What each symbol does to the elements:
fi: w470->w260, w396->w569, w386->w811, w736->w471, w900->w161, w770->w396, w922->w463, w261->w65, w769->w679, w260->w105, w901->w255, w394->w272, w871->w120, w707->w283, w678->w900, w297->w636, w372->w523, w383->w398, w126->w419, w380->w301, w636->w634, w248->w380, w121->w959, w105->w126, w340->w545, w219->w490, w159->w219, w436->w470, w722->w769, w120->w691, w690->w894, w601->w279, w125->w601, w679->w839, w463->w254, w691->w168, w419->w5, w860->w261, w254->w297, w523->w871, w272->w994, w994->w678, w714->w770, w168->w588, w988->w860, w161->w121, w839->w340, w833->w603, w364->w812, w245->w833, w5->w913, w634->w901, w283->w23, w398->w790, w569->w736, w811->w383, w790->w722, w913->w955, w490->w922, w955->w248, w279->w555, w301->w372, w23->w386, w603->w125, w812->w714, w545->w690, w65->w707, w959->w245, w894->w300, w255->w436, w471->w988, w555->w159, w300->w394, w588->w364
gi: w470->w901, w396->w812, w386->w707, w736->w770, w900->w272, w770->w364, w922->w159, w261->w471, w769->w398, w260->w255, w901->w297, w394->w690, w871->w301, w707->w860, w678->w394, w297->w922, w372->w248, w383->w23, w126->w470, w380->w913, w636->w463, w248->w5, w121->w678, w105->w436, w340->w769, w219->w279, w159->w601, w436->w634, w722->w383, w120->w372, w690->w839, w601->w833, w125->w245, w679->w790, w463->w219, w691->w523, w419->w260, w860->w736, w254->w490, w523->w380, w272->w894, w994->w300, w714->w588, w168->w871, w988->w569, w161->w994, w839->w722, w833->w121, w364->w691, w245->w161, w5->w105, w634->w254, w283->w261, w398->w386, w569->w714, w811->w283, w790->w811, w913->w126, w490->w555, w955->w419, w279->w603, w301->w955, w23->w65, w603->w959, w812->w168, w545->w679, w65->w988, w959->w900, w894->w340, w255->w636, w471->w396, w555->w125, w300->w545, w588->w120
de: w470->w105, w396->w736, w386->w383, w736->w988, w900->w121, w770->w569, w922->w254, w261->w707, w769->w839, w260->w126, w901->w436, w394->w994, w871->w691, w707->w23, w678->w161, w297->w634, w372->w871, w383->w790, w126->w5, w380->w372, w636->w901, w248->w301, w121->w245, w105->w419, w340->w690, w219->w922, w159->w490, w436->w260, w722->w679, w120->w168, w690->w300, w601->w555, w125->w279, w679->w340, w463->w297, w691->w588, w419->w913, w860->w65, w254->w636, w523->w120, w272->w678, w994->w900, w714->w396, w168->w364, w988->w261, w161->w959, w839->w545, w833->w125, w364->w714, w245->w603, w5->w955, w634->w255, w283->w386, w398->w722, w569->w471, w811->w398, w790->w769, w913->w248, w490->w463, w955->w380, w279->w159, w301->w523, w23->w811, w603->w601, w812->w770, w545->w894, w65->w283, w959->w833, w894->w394, w255->w470, w471->w860, w555->w219, w300->w272, w588->w812
di: w470->w5, w396->w860, w386->w722, w736->w65, w900->w833, w770->w988, w922->w634, w261->w386, w769->w690, w260->w913, w901->w105, w394->w161, w871->w364, w707->w383, w678->w245, w297->w436, w372->w168, w383->w679, w126->w248, w380->w120, w636->w470, w248->w871, w121->w125, w105->w955, w340->w394, w219->w297, w159->w254, w436->w419, w722->w545, w120->w812, w690->w994, w601->w490, w125->w219, w679->w894, w463->w901, w691->w714, w419->w380, w860->w23, w254->w255, w523->w588, w272->w121, w994->w959, w714->w471, w168->w770, w988->w283, w161->w603, w839->w300, w833->w555, w364->w569, w245->w279, w5->w301, w634->w260, w283->w398, w398->w839, w569->w261, w811->w769, w790->w340, w913->w372, w490->w636, w955->w523, w279->w922, w301->w691, w23->w790, w603->w159, w812->w736, w545->w272, w65->w811, w959->w601, w894->w678, w255->w126, w471->w707, w555->w463, w300->w900, w588->w396
si: w470->w636, w396->w588, w386->w261, w736->w812, w900->w300, w770->w168, w922->w279, w261->w569, w769->w811, w260->w634, w901->w463, w394->w340, w871->w248, w707->w471, w678->w894, w297->w219, w372->w913, w383->w707, w126->w255, w380->w419, w636->w490, w248->w126, w121->w272, w105->w901, w340->w790, w219->w125, w159->w603, w436->w297, w722->w386, w120->w380, w690->w769, w601->w959, w125->w121, w679->w383, w463->w555, w691->w301, w419->w436, w860->w396, w254->w159, w523->w955, w272->w545, w994->w690, w714->w691, w168->w372, w988->w770, w161->w394, w839->w398, w833->w900, w364->w871, w245->w678, w5->w470, w634->w922, w283->w988, w398->w283, w569->w364, w811->w65, w790->w23, w913->w260, w490->w601, w955->w105, w279->w245, w301->w5, w23->w860, w603->w161, w812->w120, w545->w722, w65->w736, w959->w994, w894->w679, w255->w254, w471->w714, w555->w833, w300->w839, w588->w523
vo: w470->w634, w396->w364, w386->w65, w736->w714, w900->w394, w770->w588, w922->w555, w261->w736, w769->w383, w260->w901, w901->w254, w394->w545, w871->w380, w707->w988, w678->w300, w297->w490, w372->w955, w383->w283, w126->w436, w380->w5, w636->w922, w248->w419, w121->w994, w105->w255, w340->w722, w219->w601, w159->w125, w436->w636, w722->w811, w120->w301, w690->w679, w601->w245, w125->w959, w679->w398, w463->w159, w691->w372, w419->w470, w860->w569, w254->w219, w523->w248, w272->w690, w994->w894, w714->w168, w168->w523, w988->w396, w161->w272, w839->w790, w833->w161, w364->w120, w245->w900, w5->w260, w634->w463, w283->w860, w398->w23, w569->w812, w811->w707, w790->w386, w913->w105, w490->w279, w955->w126, w279->w833, w301->w913, w23->w261, w603->w121, w812->w691, w545->w769, w65->w471, w959->w678, w894->w839, w255->w297, w471->w770, w555->w603, w300->w340, w588->w871

In the rows, 52 stands for zero.

The rows follow the links: the fewer symbols apart two elements are, the more alike their rows tend to be.

Each row is also shifted at random along 3 hidden directions that mean nothing.

Some elements, each with a row of numbers:
w463
[ 72  50  63  64  67  43  60  57  52  48  55  50  56  49  69  56  57  57  41  50  48  59  50  62  49  46  54  53  56  49  56  62  44  43  61  53  47  43]
w283
[ 23  48  46  42  37  63  48  50  48  56  46  52  51  48  33  44  48  51  65  53  54  39  50  46  55  58  48  44  48  52  48  42  55  60  50  48  56  62]
w812
[ 64  51  56  49  47  52  51  63  56  50  45  64  54  50  67  58  48  45  57  52  47  49  61  53  44  49  43  61  65  53  45  64  64  49  40  59  59  41]
w678
[ 76  63  52  59  51  48  56  40  49  48  59  47  54  50  42  50  52  69  47  57  56  49  52  43  54  48  51  42  48  50  59  48  44  61  42  46  56  48]
w65
[ 84  52  43  35  37  59  43  54  53  54  40  50  49  53  35  49  44  47  63  46  51  45  56  45  50  65  53  60  59  58  42  45  59  58  43  49  69  68]
w790
[ 45  43  56  52  46  63  61  50  42  54  57  60  61  37  47  52  51  42  64  59  44  42  55  57  60  56  44  46  42  45  51  50  50  62  57  46  51  49]
w490
[ 84  49  70  60  70  46  62  61  50  47  49  43  54  45  64  52  59  62  46  49  48  51  46  64  48  52  53  53  59  47  58  63  37  40  69  51  50  48]
w833
[ 42  52  50  54  57  53  51  42  46  53  59  38  47  54  37  47  54  60  47  51  56  54  40  50  59  56  59  43  41  50  58  41  39  55  64  44  44  66]
w588
[ 39  45  58  53  53  56  54  70  53  53  41  57  47  51  67  55  54  46  59  52  51  43  46  55  36  44  41  51  67  51  48  67  63  48  51  57  49  45]
w769
[ 56  47  51  55  39  59  57  44  46  58  65  73  65  35  51  50  43  31  55  63  43  53  66  54  68  56  49  55  35  45  57  49  53  62  54  51  51  39]
w260
[ 46  62  43  48  55  38  41  49  67  47  50  50  45  67  55  50  48  59  40  44  59  65  59  48  52  50  65  63  55  59  50  50  50  42  44  61  58  51]
w398
[ 77  43  61  43  46  63  58  56  43  54  46  54  60  36  42  52  49  43  67  50  41  43  55  59  56  66  45  54  52  49  46  50  47  59  58  42  62  60]
w5
[ 30  53  50  37  56  46  46  55  62  44  43  44  48  67  49  54  57  56  50  35  54  61  57  59  54  59  61  62  56  61  38  43  46  38  48  56  63  62]
w988
[ 40  55  47  44  45  61  46  53  45  54  41  37  42  60  43  62  54  55  60  46  55  42  36  40  35  56  39  45  68  60  43  49  70  66  37  41  55  74]
w523
[ 42  38  55  45  56  58  48  68  55  54  42  53  48  54  62  52  56  38  62  44  51  51  47  62  46  53  50  55  57  53  41  55  59  41  63  56  44  55]
w736
[ 31  58  44  49  41  56  47  48  51  53  51  56  52  58  52  60  49  47  56  50  53  52  52  44  46  50  43  48  58  58  44  48  70  63  29  51  54  55]
w913
[ 44  48  49  42  54  49  48  54  65  48  49  61  50  67  55  46  59  49  57  48  59  58  62  63  63  46  60  50  41  51  35  41  48  35  50  65  48  40]
w545
[ 52  56  48  63  42  52  54  42  43  58  66  61  56  38  50  52  38  45  45  66  46  52  56  42  54  51  48  54  46  48  70  56  56  66  51  50  52  46]
w168
[ 46  44  51  49  45  52  49  61  60  53  50  73  54  49  67  48  46  33  57  55  49  53  66  57  52  47  53  63  52  51  49  62  61  43  51  67  52  35]
w380
[ 37  44  55  35  59  54  48  63  54  49  38  41  50  60  54  61  58  44  56  31  47  58  49  63  47  67  55  65  63  62  34  47  51  40  59  47  58  75]
w714
[ 24  56  51  50  43  51  50  54  56  50  51  66  57  52  63  60  47  40  51  53  47  58  65  49  49  50  47  62  58  56  47  58  65  56  31  58  62  42]
w301
[ 27  40  51  41  53  54  46  59  56  53  46  56  52  59  57  54  55  36  56  42  50  58  56  63  57  58  57  60  50  56  39  48  53  40  58  57  50  57]
w707
[ 78  48  39  40  31  62  47  50  56  56  47  67  52  50  37  36  46  44  67  61  59  40  65  48  62  52  52  47  40  47  45  43  56  54  46  60  54  44]
w690
[ 55  59  51  64  46  53  54  44  43  57  62  54  54  39  48  53  42  53  44  62  48  48  51  38  48  51  48  54  52  51  70  58  53  67  50  47  53  51]
w555
[ 35  50  57  54  60  46  53  50  54  52  57  49  55  45  50  45  48  53  40  49  48  60  56  57  61  61  66  64  44  51  62  51  32  44  72  51  56  56]
w871
[ 27  42  52  43  51  54  47  63  55  54  45  57  50  52  61  55  50  33  55  44  46  57  54  59  50  58  53  66  55  56  43  56  59  41  61  58  51  59]
w23
[ 76  46  51  38  40  63  51  57  51  53  41  56  53  44  35  42  48  49  69  52  52  37  57  52  57  62  49  50  50  50  43  45  51  53  53  50  61  57]
w901
[ 58  59  51  60  63  40  49  52  58  50  55  46  45  63  67  57  54  59  37  48  56  63  44  50  43  40  55  53  59  55  57  59  56  47  49  57  43  50]
w470
[ 47  57  52  59  67  45  49  58  57  48  44  35  36  70  57  53  62  73  47  48  65  48  31  47  34  36  49  38  66  52  54  59  58  46  49  55  37  53]

Complete each set of four: the symbols that take the first to the second take the third to the fourth, perhaps in another order.
Answers are names.
[ 48  60  46  58  50  50  53  33  50  51  66  48  55  55  38  48  53  62  46  60  58  56  54  47  66  48  56  40  34  48  57  38  42  61  49  47  48  49]
to [ 58  58  50  53  56  53  53  39  46  50  57  36  51  56  37  52  56  66  46  50  56  53  41  48  56  56  56  42  47  53  55  40  41  59  56  40  49  66]
as [ 65  50  48  51  53  47  50  45  54  53  57  50  54  49  42  39  49  50  46  51  52  60  57  55  67  59  68  57  35  50  59  43  34  45  71  52  50  56]
to w601

[ 68  45  55  39  43  65  53  56  48  52  41  53  56  43  36  45  52  50  70  52  51  35  53  55  55  62  47  49  51  49  45  46  49  55  55  46  61  59]
to [ 47  52  39  45  38  60  44  48  52  55  49  55  47  60  43  49  49  49  61  56  58  44  50  42  48  48  45  43  52  53  45  46  66  62  38  53  49  56]
as [ 36  44  55  42  61  54  53  61  56  46  39  45  48  66  54  52  66  55  61  41  58  50  44  64  50  49  51  45  54  53  34  48  52  37  55  55  46  56]
to w260

[ 35  46  59  60  63  49  59  53  49  52  57  47  51  48  53  41  56  61  48  57  55  48  45  59  57  49  57  44  44  42  62  55  36  43  75  53  39  47]
to [ 59  52  68  58  72  43  59  58  50  46  50  40  55  47  63  60  58  60  40  43  43  59  46  61  46  58  55  62  63  54  56  62  39  44  64  44  57  58]
as [ 63  60  49  57  54  50  55  38  48  49  59  42  54  55  39  51  55  67  48  55  57  51  47  47  58  51  53  39  44  50  56  42  43  59  47  43  52  53]
to w833

[ 26  55  62  60  69  41  57  50  51  48  57  41  55  50  66  63  54  57  36  45  43  66  49  59  49  56  56  62  59  54  59  58  44  49  59  46  53  58]
to [ 34  54  57  69  66  43  57  49  53  50  65  50  52  57  70  57  58  56  39  56  52  62  46  56  49  38  51  45  50  48  60  60  52  49  55  56  35  38]
as [ 57  53  50  55  58  53  54  41  47  51  57  37  49  56  37  49  57  64  48  52  58  53  40  49  58  53  57  39  42  50  57  40  40  57  61  42  44  63]
to w603

[ 67  57  46  47  56  42  45  56  68  46  45  52  46  69  55  45  55  63  47  47  63  58  55  51  51  43  62  54  55  54  46  52  49  37  45  64  53  44]
to [ 63  51  55  39  60  48  49  61  62  44  36  42  47  67  54  52  61  61  56  37  57  52  50  60  48  53  56  53  60  57  35  47  47  37  51  55  57  59]
as [ 67  54  54  59  47  55  55  48  40  58  59  55  56  35  49  58  42  45  49  59  44  48  51  43  50  58  46  57  53  52  65  59  55  66  55  45  55  57]
to w894

[ 51  53  56  44  49  52  49  64  55  50  42  56  54  49  65  62  46  46  53  44  43  53  59  52  41  58  46  67  71  59  45  63  64  50  39  54  68  53]
to [ 47  52  53  55  44  53  53  58  55  52  51  68  54  53  66  56  52  47  58  58  52  47  58  51  45  39  40  48  58  49  46  61  67  55  34  60  50  32]
as [ 60  60  49  56  64  42  45  56  58  48  46  39  40  67  59  56  56  65  42  43  60  56  41  47  37  44  55  52  67  57  55  60  55  45  49  55  48  57]
to w470

[ 71  56  47  64  54  38  50  46  63  52  66  67  50  61  71  49  51  49  37  59  58  69  62  54  58  36  59  53  42  49  58  57  53  42  47  69  39  27]
to [ 44  56  58  61  65  40  55  49  54  50  62  52  57  52  68  59  53  53  34  49  46  69  57  57  53  50  57  62  54  55  58  57  45  47  55  52  52  47]
as [ 48  51  60  50  64  43  53  53  53  49  53  46  57  42  53  50  51  53  40  45  44  60  56  60  58  65  65  70  51  55  60  55  33  43  71  48  62  60]
to w601

[ 36  62  46  51  50  49  51  33  49  50  62  40  55  54  35  54  51  62  41  50  52  59  52  45  63  61  59  51  43  56  57  36  39  62  49  39  60  66]
to [ 58  50  56  49  60  47  51  54  52  49  52  44  53  45  46  45  48  55  44  44  47  57  53  57  59  65  67  65  47  53  60  50  31  43  75  47  58  65]
as [ 46  44  65  52  54  66  63  55  33  56  49  42  55  37  47  61  56  50  63  52  42  38  37  54  44  61  36  44  59  48  53  55  54  66  62  36  51  67]
to w894

[ 77  39  54  44  52  55  50  68  57  54  42  62  50  52  65  50  52  35  62  46  48  52  56  62  49  53  53  62  57  53  41  59  59  38  61  61  49  48]
to [ 25  45  47  49  43  51  47  57  61  56  53  75  54  49  66  47  45  27  54  55  48  59  70  57  59  50  58  66  45  51  48  58  60  42  53  68  51  35]
as [  6  43  51  51  51  55  52  63  53  56  52  62  49  53  64  50  52  35  58  52  51  53  52  57  48  47  50  54  51  49  47  58  62  44  58  61  40  46]
to w168

[ 58  38  60  40  65  57  53  70  51  50  33  39  45  61  57  56  65  50  63  36  51  48  38  65  42  57  48  51  66  56  34  53  54  39  62  48  46  69]
to [ 28  48  51  42  59  50  49  56  61  47  43  48  47  67  54  50  62  56  57  42  58  55  50  62  55  50  55  47  51  54  36  45  50  38  53  56  49  52]
as [ 79  64  52  58  48  47  53  43  48  51  56  48  56  44  44  54  44  65  43  57  48  50  55  39  50  54  52  57  56  54  64  55  48  64  44  45  66  54]
to w690

[ 50  60  44  50  55  40  42  52  65  48  50  50  43  69  56  47  53  60  42  47  62  60  54  47  49  45  62  55  55  58  50  51  51  40  45  63  53  47]
to [ 64  62  45  41  54  39  39  53  68  46  42  48  48  65  53  51  47  58  41  37  55  67  64  51  52  58  69  72  59  64  45  49  47  38  44  59  70  57]
as [ 47  53  56  53  48  55  55  60  51  50  45  54  50  55  63  62  55  52  59  53  51  44  47  48  38  44  36  46  67  53  44  60  71  58  32  52  53  45]
to w396

[ 48  49  46  54  54  50  51  44  53  55  61  52  52  51  42  39  50  52  46  56  56  57  55  55  68  53  68  51  31  46  60  44  33  47  70  52  43  50]
to [ 64  48  54  50  61  49  51  52  51  51  51  40  50  47  43  46  51  57  46  45  49  54  47  55  57  64  65  61  49  53  58  50  34  44  76  45  54  67]
as [ 44  52  50  53  61  48  50  57  61  46  45  47  40  70  55  44  64  69  55  52  69  47  42  54  47  34  52  35  54  48  46  53  52  38  48  63  39  40]
to w419

[ 49  58  46  64  56  39  48  47  60  52  64  58  51  61  68  55  51  49  34  54  55  71  58  51  55  42  59  57  48  52  59  56  54  46  45  61  43  37]
to [ 32  56  57  64  64  40  55  46  54  49  65  54  57  51  69  59  53  51  34  52  49  70  57  58  57  47  58  57  47  51  60  56  46  48  55  55  48  41]
as [ 54  62  45  56  56  38  42  47  61  48  56  50  46  65  63  56  47  54  35  47  55  70  55  47  50  48  61  64  55  59  56  55  53  45  45  59  53  51]
to w636

[ 31  45  55  56  49  54  53  63  56  55  48  67  50  50  69  51  52  42  60  59  53  44  55  55  45  40  43  49  57  46  50  66  65  47  49  64  42  34]
to [ 56  50  52  49  44  50  49  61  61  51  49  71  56  48  67  52  45  37  54  53  47  54  69  55  49  49  50  65  58  54  47  62  63  46  41  64  61  35]
as [ 27  57  40  46  36  57  45  46  52  55  51  55  50  60  47  60  47  46  55  51  53  53  54  41  48  53  46  51  56  60  43  45  68  64  31  51  56  57]
to w988

[ 55  63  48  60  41  49  51  39  48  55  64  57  57  40  47  52  39  52  40  60  48  55  59  38  54  54  54  59  49  53  70  55  50  68  45  49  60  49]
to [ 66  52  55  60  48  55  55  48  39  58  58  53  55  35  50  56  44  47  51  59  44  46  48  45  47  54  44  53  54  50  67  59  56  66  56  44  50  55]
as [ 64  58  55  59  64  40  50  52  55  47  56  47  50  55  67  65  51  54  33  44  47  69  51  54  45  52  58  64  60  58  56  58  50  47  51  52  54  54]
to w463

[ 12  44  53  53  50  54  53  63  54  56  49  63  47  49  66  52  51  40  57  57  52  46  52  56  44  44  45  51  57  49  50  64  64  46  55  61  42  42]
to [ 29  49  51  35  56  49  46  57  60  46  43  47  52  63  51  57  56  48  53  34  50  62  57  62  56  64  62  65  54  62  33  43  48  39  52  53  62  65]
as [ 75  53  42  39  36  60  43  51  53  55  43  55  48  55  38  49  46  46  64  50  55  45  54  43  50  56  48  52  55  57  42  45  63  58  42  52  60  59]
to w812

